Below is a small trained network, with its code and all its weights. Each question gives an input and a target symbol and asks what happens when units are switched off, that is, made to give their printed mean instead of their output.

import numpy as np


def w(rows, s, z=0):
    codes = np.array(rows[::2]) - 128.0
    scale = np.full(codes.shape[1], s)
    scale[-1] = z or s
    return codes * scale


def norm(h):
    return h / np.sqrt((h * h).mean(-1, keepdims=True) + 1e-5)


def f(y):
    return y / 2 * (1 + np.tanh(0.7978845608 * (y + 0.044715 * y**3)))


def softmax(a):
    e = np.exp(a - a.max(-1, keepdims=True))
    return e / e.sum(-1, keepdims=True)


def log_softmax(a):
    a = a - a.max(-1, keepdims=True)
    return a - np.log(np.exp(a).sum(-1, keepdims=True))


def net(x, mask):
    ids = ['ΣΦαβγδεζηθλτ'.index(c) for c in x.split()]
    T = len(ids)
    res = E[ids] + P[:T]
    r = norm(res)
    for j in range(2):
        rows = slice(3 * j, 3 * j + 3)
        q, k, v = (r @ M[0][rows].T for M in (Q, K, V))
        z = softmax(np.where(np.tri(T) > 0, q @ k.T / 3**0.5, -1e9)) @ v
        o = O[0][rows]
        res = res + np.where(mask[j], z, o[:, -1]) @ o[:, :-1]
    y = f(norm(res) @ A[0][:, :-1].T + A[0][:, -1])
    res = res + np.where(mask[2:26], y, B[0][:, -1]) @ B[0][:, :-1]
    return log_softmax(norm(res)[-1] @ U[:, :-1].T + U[:, -1])


Q, K, V, O, A, B = {}, {}, {}, {}, {}, {}
E = w([
[121,182,26],'Σ',
[104,148,105],'Φ',
[140,131,113],'α',
[159,142,43],'β',
[140,129,109],'γ',
[148,133,74],'δ',
[118,150,110],'ε',
[138,129,113],'ζ',
[129,149,107],'η',
[162,203,23],'θ',
[202,51,181],'λ',
[212,172,2],'τ',
],0.0022)
P = w([
[106,72,208],'0',
[75,191,102],'1',
[119,2,69],'2',
[137,96,208],'3',
[80,199,59],'4',
[181,19,38],'5',
[136,100,230],'6',
[88,193,57],'7',
],0.0027)
Q[0] = w([
[126,27,171],'head 0',
[235,72,185],'head 0',
[184,84,169],'head 0',
[218,194,97],'head 1',
[151,19,223],'head 1',
[162,254,44],'head 1',
],0.0062)
K[0] = w([
[3,188,71],'head 0',
[81,167,33],'head 0',
[102,176,2],'head 0',
[194,206,153],'head 1',
[89,79,21],'head 1',
[227,197,212],'head 1',
],0.0057)
V[0] = w([
[186,64,148],'head 0',
[114,207,254],'head 0',
[151,167,161],'head 0',
[178,161,89],'head 1',
[198,97,135],'head 1',
[113,34,83],'head 1',
],0.0046)
O[0] = w([
[200,125,122,152],'head 0',
[99,105,146,2],'head 0',
[110,75,141,115],'head 0',
[141,173,149,220],'head 1',
[140,118,254,181],'head 1',
[216,68,143,120],'head 1',
],0.0051,0.0019)
A[0] = w([
[119,135,187,204],'neuron 0',
[91,61,186,99],'neuron 1',
[119,122,185,212],'neuron 2',
[152,151,68,87],'neuron 3',
[155,134,145,185],'neuron 4',
[81,100,171,92],'neuron 5',
[126,69,89,13],'neuron 6',
[164,175,67,186],'neuron 7',
[179,172,102,190],'neuron 8',
[165,130,103,54],'neuron 9',
[127,155,97,123],'neuron 10',
[143,166,183,101],'neuron 11',
[89,72,193,143],'neuron 12',
[128,177,185,113],'neuron 13',
[172,2,77,27],'neuron 14',
[42,76,134,68],'neuron 15',
[194,152,93,146],'neuron 16',
[84,110,126,41],'neuron 17',
[131,24,72,14],'neuron 18',
[124,168,84,147],'neuron 19',
[209,81,105,67],'neuron 20',
[137,153,91,127],'neuron 21',
[175,126,172,215],'neuron 22',
[124,57,87,3],'neuron 23',
],0.0053,0.0011)
B[0] = w([
[42,125,105,137],'neuron 0',
[129,85,145,97],'neuron 1',
[34,94,102,132],'neuron 2',
[126,69,151,189],'neuron 3',
[81,155,157,154],'neuron 4',
[150,82,123,91],'neuron 5',
[153,188,88,114],'neuron 6',
[100,57,183,253],'neuron 7',
[103,96,198,227],'neuron 8',
[144,111,134,144],'neuron 9',
[134,91,160,164],'neuron 10',
[99,214,128,145],'neuron 11',
[119,36,109,102],'neuron 12',
[75,174,122,151],'neuron 13',
[64,222,84,181],'neuron 14',
[222,137,126,84],'neuron 15',
[142,108,201,213],'neuron 16',
[209,115,111,92],'neuron 17',
[124,255,109,142],'neuron 18',
[121,69,159,194],'neuron 19',
[96,168,106,173],'neuron 20',
[143,67,165,173],'neuron 21',
[72,171,135,168],'neuron 22',
[151,208,97,115],'neuron 23',
],0.0026,0.0023)
U = w([
[136,198,2,253],'Σ',
[199,99,42,215],'Φ',
[128,73,130,29],'α',
[174,131,170,87],'β',
[124,55,141,50],'γ',
[160,111,159,64],'δ',
[100,76,99,16],'ε',
[125,77,134,8],'ζ',
[79,44,102,81],'η',
[24,230,165,187],'θ',
[148,91,184,107],'λ',
[150,193,245,214],'τ',
],0.0091,0.0035)

Each question gives the input, a string of symbols that net reads in full, and the target symbol t.
The units are the heads (3 rows each of Q, K, V and O) and the neurons (one row each of A and B). Each row of codes is followed by its name. A weight is (code - 128) times the scale printed after its matrix; where a second scale follows, it is the last column's (O, A, B and U).
mask holds one flag per unit, heads first, then neurons. A switched-off unit (its flag False) gives its mean, the last column of its rows in O or B, instead of its output. The means were averaged over made-up inputs and are rounded, as every weight is.
A unit's drop is (log p(t) with every unit on - log p(t) with that unit switched off) / (log p(t) with every unit on - log p(t) with every unit switched off).
most important unit: the unit with the biggest drop
top k neurons: the k neurons with the biggest drops, biggest first
which heads matter: for each layer, one digit per head in row order, 1 if its drop is at least 0.15 and else 0, layers parted by /
drop when u is switched off: that unit's drop, to one decimal
input λ τ λ, target Φ: which heads matter : 01
input β θ θ θ β θ τ θ, target τ: which heads matter : 11
input τ β θ β γ δ, target Σ: top 3 neurons : (neuron 14; neuron 18; neuron 20)
input θ ζ Σ, target Σ: which heads matter : 00
input λ γ θ α, target θ: which heads matter : 10
input ε τ θ Σ Σ θ γ, target θ: which heads matter : 10
input τ θ η τ θ θ τ Φ, target τ: which heads matter : 11
input λ θ ε, target Σ: most important unit : neuron 14
input Σ θ θ θ θ ζ, target Σ: top 2 neurons : (neuron 14; neuron 18)
input ε τ Φ Σ θ θ δ, target θ: top 2 neurons : (neuron 22; neuron 7)
input θ δ θ ζ, target θ: which heads matter : 10
input β Σ η τ ε, target τ: which heads matter : 10
input θ Σ θ τ τ, target τ: which heads matter : 01
input θ γ τ θ ε θ γ, target θ: which heads matter : 00
input θ τ λ τ β γ, target Σ: which heads matter : 00
input η ε λ τ θ, target τ: top neuron : (neuron 12)
input Φ θ γ, target Σ: drop when neuron 0 is switched off : 0.0
input θ θ ζ, target Σ: drop when neuron 14 is switched off : 0.1
input θ γ Φ θ Σ ζ δ, target θ: top 2 neurons : (neuron 7; neuron 22)
input γ θ θ Σ ζ θ θ τ, target θ: drop when head 1 is switched off : 3.2
input ε τ ε δ η λ, target Σ: drop when neuron 18 is switched off : 0.2
input θ β γ α θ τ θ τ, target θ: top neuron : (neuron 12)
